Below are the code and all the weights of a small trained network. Each question names an input and a target symbol and asks about switching units off, where a switched-off unit gives its printed mean instead of its output.

import numpy as np


def w(rows, s, z=0):
    codes = np.array(rows[::2]) - 128.0
    scale = np.full(codes.shape[1], s)
    scale[-1] = z or s
    return codes * scale


def norm(h):
    return h / np.sqrt((h * h).mean(-1, keepdims=True) + 1e-5)


def f(y):
    return np.maximum(y, 0)


def softmax(a):
    e = np.exp(a - a.max(-1, keepdims=True))
    return e / e.sum(-1, keepdims=True)


def log_softmax(a):
    a = a - a.max(-1, keepdims=True)
    return a - np.log(np.exp(a).sum(-1, keepdims=True))


def net(x, mask):
    ids = ['ΓΦΩατψ'.index(c) for c in x.split()]
    T = len(ids)
    res = E[ids] + P[:T]
    r = norm(res)
    for j in range(2):
        rows = slice(3 * j, 3 * j + 3)
        q, k, v = (r @ M[0][rows].T for M in (Q, K, V))
        z = softmax(np.where(np.tri(T) > 0, q @ k.T / 3**0.5, -1e9)) @ v
        o = O[0][rows]
        res = res + np.where(mask[j], z, o[:, -1]) @ o[:, :-1]
    y = f(norm(res) @ A[0][:, :-1].T + A[0][:, -1])
    res = res + np.where(mask[2:26], y, B[0][:, -1]) @ B[0][:, :-1]
    return log_softmax(norm(res)[-1] @ U[:, :-1].T + U[:, -1])


Q, K, V, O, A, B = {}, {}, {}, {}, {}, {}
E = w([
[125,212,148,206],'Γ',
[156,162,125,114],'Φ',
[4,228,84,74],'Ω',
[210,122,141,115],'α',
[121,81,250,116],'τ',
[45,72,135,197],'ψ',
],0.016)
P = w([
[159,125,120,144],'0',
[100,123,144,252],'1',
[105,136,124,146],'2',
[144,55,133,67],'3',
[118,145,140,137],'4',
[158,68,143,66],'5',
[125,156,154,133],'6',
[160,77,146,71],'7',
[98,140,133,140],'8',
],0.014)
Q[0] = w([
[112,213,100,97],'head 1',
[143,80,119,89],'head 1',
[185,96,105,85],'head 1',
[85,133,185,51],'head 2',
[101,162,86,51],'head 2',
[97,88,74,245],'head 2',
],0.012)
K[0] = w([
[88,1,129,91],'head 1',
[162,124,71,37],'head 1',
[184,242,35,140],'head 1',
[90,220,233,38],'head 2',
[183,212,92,146],'head 2',
[124,122,58,145],'head 2',
],0.0074)
V[0] = w([
[188,129,70,170],'head 1',
[90,55,180,220],'head 1',
[161,123,253,166],'head 1',
[175,142,58,131],'head 2',
[175,210,242,103],'head 2',
[157,104,98,56],'head 2',
],0.0062)
O[0] = w([
[175,34,51,184,83],'head 1',
[115,170,215,2,222],'head 1',
[106,188,148,192,187],'head 1',
[107,232,63,108,84],'head 2',
[166,96,122,30,219],'head 2',
[43,130,160,105,5],'head 2',
],0.0074,0.0023)
A[0] = w([
[105,77,138,118,94],'neuron 1',
[142,121,147,198,104],'neuron 2',
[126,164,177,93,105],'neuron 3',
[121,172,158,186,80],'neuron 4',
[126,179,95,139,124],'neuron 5',
[130,123,176,78,146],'neuron 6',
[151,152,154,96,64],'neuron 7',
[145,165,109,163,96],'neuron 8',
[121,65,161,118,145],'neuron 9',
[157,141,62,171,197],'neuron 10',
[82,136,162,197,100],'neuron 11',
[127,183,125,149,157],'neuron 12',
[4,138,145,175,147],'neuron 13',
[109,173,77,134,69],'neuron 14',
[100,143,105,57,4],'neuron 15',
[139,173,161,133,117],'neuron 16',
[119,167,43,109,105],'neuron 17',
[133,50,186,157,116],'neuron 18',
[177,115,89,162,138],'neuron 19',
[130,99,181,141,164],'neuron 20',
[117,135,180,164,75],'neuron 21',
[148,170,128,160,80],'neuron 22',
[189,99,139,60,227],'neuron 23',
[21,152,108,103,196],'neuron 24',
],0.015,0.0036)
B[0] = w([
[100,160,138,158,144],'neuron 1',
[175,175,70,113,163],'neuron 2',
[105,148,142,182,180],'neuron 3',
[124,87,137,101,177],'neuron 4',
[150,138,190,174,173],'neuron 5',
[121,121,125,111,173],'neuron 6',
[52,144,39,169,151],'neuron 7',
[53,172,157,41,154],'neuron 8',
[116,185,121,184,157],'neuron 9',
[62,109,168,70,160],'neuron 10',
[56,81,152,66,179],'neuron 11',
[216,79,91,190,184],'neuron 12',
[208,147,76,42,238],'neuron 13',
[225,75,177,214,169],'neuron 14',
[197,77,145,158,177],'neuron 15',
[98,101,65,92,173],'neuron 16',
[44,33,95,204,179],'neuron 17',
[253,242,109,154,171],'neuron 18',
[51,131,162,87,155],'neuron 19',
[42,150,63,137,165],'neuron 20',
[93,45,104,139,163],'neuron 21',
[163,41,99,97,157],'neuron 22',
[80,116,157,138,188],'neuron 23',
[159,213,128,126,251],'neuron 24',
],0.0059,0.011)
U = w([
[74,194,107,28,12],'Γ',
[165,157,90,254,141],'Φ',
[230,70,163,111,169],'Ω',
[106,168,247,182,254],'α',
[33,54,106,200,181],'τ',
[56,65,192,62,40],'ψ',
],0.0082,0.0027)

Each question gives the input, a string of symbols that net reads in full, and the target symbol t.
The units are the heads (3 rows each of Q, K, V and O) and the neurons (one row each of A and B). Each row of codes is followed by its name. A weight is (code - 128) times the scale printed after its matrix; where a second scale follows, it is the last column's (O, A, B and U).
mask holds one flag per unit, heads first, then neurons. A switched-off unit (its flag False) gives its mean, the last column of its rows in O or B, instead of its output. The means were averaged over made-up inputs and are rounded, as every weight is.
A unit's drop is (log p(t) with every unit on - log p(t) with that unit switched off) / (log p(t) with every unit on - log p(t) with every unit switched off).
The circuit of an input: a set's keep is (log p(t) with only the set's units on - log p(t) with every unit switched off) / (log p(t) with every unit on - log p(t) with every unit switched off). Starting from the 12 units with the biggest drops (on a tie, the unit counted first), units are removed one at a time, each time the one whose removal leaves the highest keep (on an exact tie, the one counted first), for as long as the keep stays at least 0.8.
circuit, biggest first: the units of the circuit, biggest drop first
top k neurons: the k neurons with the biggest drops, biggest first
heads that matter: for each layer, one digit per head in row order, 1 if its drop is at least 0.15 and else 0, layers parted by /
drop when u is switched off: that unit's drop, to one decimal
input Ω τ Φ, target α: circuit, biggest first	[head 1]
input ψ Γ τ Φ α, target α: circuit, biggest first	[neuron 13; neuron 23]
input τ Ω Ω Ω α, target α: heads that matter	01
input Ω Γ α Ω Γ Ω Ω Γ α, target ψ: heads that matter	10
input Ω Ω Ω ψ ψ ψ Ω α ψ, target Γ: circuit, biggest first	[neuron 13; head 1]
input α ψ α Ω τ ψ, target Φ: circuit, biggest first	[neuron 18; neuron 9]
input Ω ψ α, target Γ: circuit, biggest first	[neuron 14; neuron 15; neuron 12]
input ψ Ω Ω Ω Ω ψ α Ω α, target Γ: heads that matter	11
input Ω Γ α Ω Ω, target Φ: heads that matter	10
input Γ Γ Γ, target Ω: top 2 neurons	[neuron 12; neuron 17]
input α Ω ψ α Φ Γ Γ, target Γ: top 3 neurons	[neuron 16; neuron 14; neuron 17]
input Ω Ω ψ Ω Ω Ω Ω Φ, target ψ: top 4 neurons	[neuron 23; neuron 24; neuron 13; neuron 17]
input Ω Ω Ω τ Γ Ω Ω ψ, target Φ: top 2 neurons	[neuron 18; neuron 9]
input τ Ω ψ Φ τ Ω Ω Φ Φ, target α: circuit, biggest first	[neuron 13]
input Ω Γ Ω Ω α Γ Φ, target τ: drop when neuron 18 is switched off	0.2
input Γ Φ α, target ψ: drop when neuron 18 is switched off	0.1
input Ω Ω Ω α α ψ Γ, target Γ: drop when neuron 16 is switched off	0.4
input Ω Ω Ω τ Γ Ω Ω Φ, target ψ: drop when neuron 24 is switched off	0.7
